W =
2  4  4  3  4  2  3  4  4  4  4  5  5  4  4  5
3  4  4  4  4  3  4  4  4  4  4  4  5  4  5  5
3  3  5  3  5  2  5  5  4  4  4  3  7  4  5  5
2  4  5  4  5  4  5  4  5  5  4  3  7  5  6  5
2  4  4  5  5  6  5  4  5  4  4  3  6  5  5  5
4  3  7  4  6  5  6  5  5  5  5  3  8  6  6  5
2  4  4  3  4  2  3  5  4  4  4  6  5  4  4  5
1  4  4  3  4  2  3  5  4  5  4  5  6  4  4  5
3  3  4  3  3  2  3  5  4  4  4  5  4  4  4  4
2  4  4  3  4  2  3  5  4  4  4  5  5  4  4  5
5  3  5  5  5  5  6  4  4  4  5  3  6  5  5  4
5  3  5  4  5  4  6  5  4  4  5  3  7  5  5  5
4  3  5  5  5  6  6  4  5  4  4  3  7  5  5  5
5  3  4  5  5  5  5  4  4  4  4  3  6  5  5  4
1  4  5  2  4  2  4  6  4  5  4  5  7  4  5  5
Rows and columns are counted from 0.
(0, 0) => 2
(10, 7) => 4
(9, 4) => 4
(13, 14) => 5
(1, 6) => 4
(10, 6) => 6
(0, 2) => 4
(3, 3) => 4
(1, 5) => 3
(12, 10) => 4
(9, 1) => 4
(14, 8) => 4
(8, 7) => 5
(5, 8) => 5
(2, 11) => 3
(6, 7) => 5
(3, 13) => 5
(2, 14) => 5
(12, 15) => 5
(9, 15) => 5
(13, 9) => 4
(5, 3) => 4
(11, 9) => 4
(14, 15) => 5
(11, 8) => 4
(5, 9) => 5
(8, 8) => 4
(4, 9) => 4
(0, 12) => 5
(4, 2) => 4
(6, 3) => 3
(2, 12) => 7
(8, 0) => 3
(9, 12) => 5
(6, 12) => 5
(2, 1) => 3
(7, 5) => 2

grid =
-13   -1   14   -3   -9   -5   15   28
 13  -18  -20   50  -40   25    6  -74
-14  -27   -9   19  -21  -16   10   -9
-12  -50   11   27    7    0   11    3
-12    1  -15    4  -11  -40   -5  -44
-23   54  -51  -14  -36  -70  -51  -16
-10  -13  -12    0    5  -50   -2  -37
 10  -36   -7    5    7  -45    7  -20
 12    6  -16    7  -16  -34   -4  -42
 -2    3  -16   15  -29  -19   -1  -32
 -6  -20   -2   -7   13  -49  -15   41
-10  -11   -7  -14   12  -57  -23   42
grid[-12,-8] -> -13
grid[:, 7] -> [28, -74, -9, 3, -44, -16, -37, -20, -42, -32, 41, 42]
grid[4] -> [-12, 1, -15, 4, -11, -40, -5, -44]
grid[4,6] -> -5
grid[-6,-4] -> 5
grid[-11,-4] -> -40
grid[9,5] -> -19
grid[-10] -> [-14, -27, -9, 19, -21, -16, 10, -9]
grid[1,-2] -> 6
grid[:, 0] -> [-13, 13, -14, -12, -12, -23, -10, 10, 12, -2, -6, -10]
grid[-1,-2] -> -23
grid[:, 4] -> [-9, -40, -21, 7, -11, -36, 5, 7, -16, -29, 13, 12]
grid[5,-1] -> -16
grid[-4,7] -> -42
grid[10,3] -> -7
grid[6,6] -> -2
grid[-3,6] -> -1
grid[7] -> [10, -36, -7, 5, 7, -45, 7, -20]
grid[:, -7] -> [-1, -18, -27, -50, 1, 54, -13, -36, 6, 3, -20, -11]
grid[10,-1] -> 41
grid[-2,-7] -> -20
grid[-10,5] -> -16
grid[-12,-1] -> 28
grid[2,-7] -> -27
grid[5] -> [-23, 54, -51, -14, -36, -70, -51, -16]
grid[-9,-5] -> 27
grid[0,-4] -> -9
grid[-7,1] -> 54
grid[:, 5] -> [-5, 25, -16, 0, -40, -70, -50, -45, -34, -19, -49, -57]
grid[-11,-7] -> -18
grid[3,0] -> -12
grid[-9] -> [-12, -50, 11, 27, 7, 0, 11, 3]

x =
[[  0  36 -13 -24  -9   0  18 -15   0 -23   1   1]
 [  0  58 -23 -39 -16   0  27 -23   0 -38   2   3]
 [ -1 -58  21  66  15   4 -52  44  -1  42   0   0]
 [  0  44 -16 -29 -10   0  22 -17   0 -28   2   1]
 [  0 -54  56  81  71   4 -22  48  -1  59   0 -27]]
Rows and columns are counted from 0.
(0, 0) -> 0
(3, 2) -> -16
(3, 11) -> 1
(4, 10) -> 0
(0, 2) -> -13
(2, 3) -> 66
(4, 0) -> 0
(2, 6) -> -52
(1, 2) -> -23
(2, 7) -> 44
(0, 5) -> 0
(4, 6) -> -22
(3, 6) -> 22
(3, 8) -> 0
(1, 0) -> 0
(2, 10) -> 0
(2, 11) -> 0
(2, 8) -> -1
(1, 7) -> -23
(1, 1) -> 58
(0, 3) -> -24
(0, 4) -> -9
(1, 8) -> 0
(2, 5) -> 4
(3, 10) -> 2
(1, 9) -> -38
